Read these off the grid that follows. Counting starts at 1.
1) Give the entry directly below 148.
2) Give the entry at row 3, column 1.
3) Give the entry in the bottom-right corner.
4) Give the entry in row 1 and column 2.
5) Give the minimum.
6) Give the entry just left of the largest entry.
7) Give the entry at row 2, column 1.
8) Give the entry in the bottom-left corner.
[[129 121 128 137 117 133 120 118 135 129 134 134 118 139]
 [130 127 129 142 126 133 122 127 130 134 124 132 125 135]
 [129 120 134 140 129 131 121 126 131 142 123 117 131 132]
 [131 132 124 142 120 134 121 125 130 125 129 148 117 140]
 [132 133 122 142 119 134 120 126 130 122 129 153 114 142]
 [125 125 128 136 116 134 126 115 133 128 133 133 124 132]
 [124 133 127 140 122 132 128 119 129 132 131 142 123 135]
 [129 130 126 140 120 134 123 123 130 128 128 140 122 136]
 [128 118 129 137 118 131 118 116 136 132 135 129 118 140]
 [133 123 127 141 121 133 117 126 133 130 129 136 117 142]
 [129 132 127 140 123 136 128 126 129 129 122 132 132 127]
 [127 125 128 139 121 132 121 120 132 132 132 136 119 139]
 [131 126 129 140 123 134 122 126 131 131 125 130 126 133]
 [123 128 129 138 121 131 126 116 131 134 134 135 123 135]]
1) 153
2) 129
3) 135
4) 121
5) 114
6) 129
7) 130
8) 123

Read these off the matrix that follows. Rows and columns are numbered from 1.
1) Find the entry in row 1 and column 1.
2) Find the entry just left of 112.
3) Find the entry just right of 112.
4) Find the entry at row 3, column 1.
5) Find the top entry of the column that holds the largest entry.
6) Find the entry in row 1 and column 3.
7) Find the bottom entry of the column that holds the smallest entry.
8) Find the entry in the bottom-right corner.
[[130 128 129 128]
 [128 128 129 127]
 [ 99 140 129 133]
 [101 112 115 119]
 [144 123 147 157]
 [117 122 124 123]
 [130 128 129 127]
 [128 129 129 128]
 [130 128 129 128]]
1) 130
2) 101
3) 115
4) 99
5) 128
6) 129
7) 130
8) 128

Questions about the table below.
1) Which number is the third-last entry, reading row by row?
2) Which number is the entry just right of the smallest entry?
3) Which number is the first entry in reading order?
4) Which number is the 5th entry in reading order?
5) Which number is the entry in the top-right corner?
6) Which number is the entry in the bottom-left corner?
7) Which number is the 4th entry in reading order?
8) Which number is the last entry, reading row by row?
[[123 141 132 151 136 115 129 124 130 133 129 136 113 125 133]
 [131 134 119 109 122 137 141 119 110 116 144 125 148 139 129]
 [134 124 120 100 119 142 136 124 115 117 138 121 150 138 125]
 [127 117 134 133 129 126 117 138 142 135 114 127 119 121 125]
 [127 127 130 132 129 126 125 130 132 131 124 129 124 126 128]
 [126 132 129 137 131 123 128 127 129 130 128 130 122 126 130]
 [123 148 128 149 135 116 135 119 122 129 137 136 118 129 135]
 [128 125 129 127 127 129 125 130 130 129 125 127 128 127 127]
 [126 123 135 141 132 121 118 135 142 137 116 130 114 120 128]
 [126 123 135 142 132 121 118 135 141 137 116 130 114 120 127]
 [123 133 134 150 135 116 123 130 137 136 122 133 111 121 131]
 [123 147 129 150 136 116 135 119 122 129 137 137 117 129 135]
 [130 129 123 117 124 134 133 124 120 122 134 126 138 133 128]
 [126 133 129 137 131 123 129 126 129 130 129 131 122 127 130]
 [131 123 124 113 122 136 130 128 123 123 131 123 139 132 126]
 [123 137 133 151 136 116 126 127 133 135 125 135 111 123 132]]
1) 111
2) 119
3) 123
4) 136
5) 133
6) 123
7) 151
8) 132

Read these off the matrix that follows. Counting starts at 1.
1) Report the entry in the top-left corner.
2) Report the largest entry.
3) Report the bottom-left entry.
4) Report the entry in row 1 and column 2.
5) Report the entry at row 2, column 1.
6) Report the entry at row 1, column 3.
7) Report the bottom entry of the column that holds the largest entry.
[[128 130 127 126 127 127 134 130 128 127 126 129 128 142]
 [128 130 129 130 127 128 130 133 128 127 125 129 128 141]
 [130 129 127 129 126 128 135 125 128 127 123 128 128 153]
 [129 127 131 135 128 128 123 129 128 128 125 128 127 131]
 [128 128 128 129 128 127 128 129 128 128 127 128 128 130]
 [129 127 131 137 128 128 124 130 128 128 122 128 127 142]
 [130 127 131 136 128 128 126 126 128 128 122 128 127 144]
 [129 126 130 133 128 129 125 125 128 128 125 128 127 134]
 [129 127 128 129 128 129 128 124 128 128 127 128 128 131]
 [129 126 129 131 128 128 125 124 128 128 127 127 127 127]
 [129 127 128 129 128 128 127 124 128 128 127 128 128 130]
 [129 130 127 127 126 127 136 128 128 127 124 128 128 150]
 [128 126 130 134 129 129 122 128 128 128 126 128 127 127]]
1) 128
2) 153
3) 128
4) 130
5) 128
6) 127
7) 127
